Below are the code and all the weights of a small trained network. Each question names an input and a class and asks about switching units off, where a switched-off unit gives its printed mean instead of its output.

import numpy as np


def w(rows, s, z=0):
    codes = np.array(rows[::2]) - 128.0
    scale = np.full(codes.shape[1], s)
    scale[-1] = z or s
    return codes * scale


def f(y):
    return np.maximum(y, 0)


def log_softmax(a):
    a = a - a.max(-1, keepdims=True)
    return a - np.log(np.exp(a).sum(-1, keepdims=True))


def net(x, mask):
    res = np.array(x, float).reshape(1, 2) / 4 @ E
    y = f(res @ A[0][:, :-1].T + A[0][:, -1])
    res = res + np.where(mask, y, B[0][:, -1]) @ B[0][:, :-1]
    return log_softmax(res[-1] @ U[:, :-1].T + U[:, -1])


A, B = {}, {}
E = w([
[227,127,53,161,114],'x0',
[147,124,164,122,10],'x1',
],0.011)
A[0] = w([
[124,128,144,128,21,99],'neuron 0',
[101,140,139,143,125,91],'neuron 1',
[101,146,143,123,124,213],'neuron 2',
[165,123,86,144,112,123],'neuron 3',
[136,124,126,115,140,118],'neuron 4',
[207,121,90,156,119,106],'neuron 5',
[128,97,145,130,33,138],'neuron 6',
[134,122,115,126,130,250],'neuron 7',
[117,118,98,143,251,111],'neuron 8',
[54,134,141,118,124,72],'neuron 9',
[75,107,125,123,137,88],'neuron 10',
[124,105,97,111,189,101],'neuron 11',
[183,118,89,88,130,111],'neuron 12',
[122,151,130,125,186,85],'neuron 13',
[169,130,86,139,121,58],'neuron 14',
[132,144,139,94,102,108],'neuron 15',
[61,128,174,103,108,59],'neuron 16',
[216,113,100,114,129,101],'neuron 17',
[129,105,110,123,170,98],'neuron 18',
[57,90,172,116,126,137],'neuron 19',
],0.019,0.011)
B[0] = w([
[175,172,124,71,104,219],'neuron 0',
[119,145,142,137,127,140],'neuron 1',
[119,63,104,155,152,198],'neuron 2',
[109,130,137,161,133,196],'neuron 3',
[141,122,147,125,119,135],'neuron 4',
[98,140,149,178,134,228],'neuron 5',
[178,147,105,84,128,224],'neuron 6',
[126,4,47,127,177,226],'neuron 7',
[180,162,107,89,99,252],'neuron 8',
[106,157,168,164,118,177],'neuron 9',
[112,164,147,152,126,159],'neuron 10',
[147,156,126,99,117,185],'neuron 11',
[111,132,149,154,127,186],'neuron 12',
[155,153,152,109,101,170],'neuron 13',
[116,181,155,169,110,173],'neuron 14',
[140,141,119,119,115,149],'neuron 15',
[104,167,164,178,117,188],'neuron 16',
[106,138,156,171,124,213],'neuron 17',
[147,147,151,108,117,162],'neuron 18',
[110,129,128,190,135,214],'neuron 19',
],0.041,0.014)
U = w([
[219,172,105,110,87,80],'0',
[98,147,179,217,132,84],'1',
[144,3,86,134,177,255],'2',
[88,111,176,105,139,79],'3',
],0.015,0.005)

Each question gives the input, the list of numbers given to net, and the class t.
The units are the neurons (one row each of A and B). Each row of codes is followed by its name. A weight is (code - 128) times the scale printed after its matrix; where a second scale follows, it is the last column's (A, B and U).
mask holds one flag per neuron, in row order. A switched-off neuron (its flag False) gives its mean, the last column of its row in B, instead of its output. The means were averaged over made-up inputs and are rounded, as every weight is.
A unit's drop is (log p(t) with every unit on - log p(t) with that unit switched off) / (log p(t) with every unit on - log p(t) with every unit switched off).
most important unit: the unit with the biggest drop
top k neurons: the k neurons with the biggest drops, biggest first
drop when u is switched off: that unit's drop, to one decimal
input [8,-6], class 1: most important unit	neuron 5
input [8,-7], class 1: top 4 neurons	neuron 5; neuron 17; neuron 0; neuron 6
input [5,-4], class 1: top 4 neurons	neuron 0; neuron 6; neuron 5; neuron 17
input [-6,-6], class 0: top 2 neurons	neuron 8; neuron 5
input [3,-3], class 2: top 2 neurons	neuron 0; neuron 6
input [-4,4], class 0: top 4 neurons	neuron 0; neuron 6; neuron 5; neuron 17
input [-4,5], class 0: top 2 neurons	neuron 0; neuron 6
input [-6,8], class 0: top 2 neurons	neuron 0; neuron 6
input [-3,3], class 2: top 2 neurons	neuron 8; neuron 2
input [-2,3], class 2: drop when neuron 8 is switched off	0.6
input [4,2], class 1: drop when neuron 5 is switched off	0.2
input [2,3], class 2: drop when neuron 8 is switched off	0.6
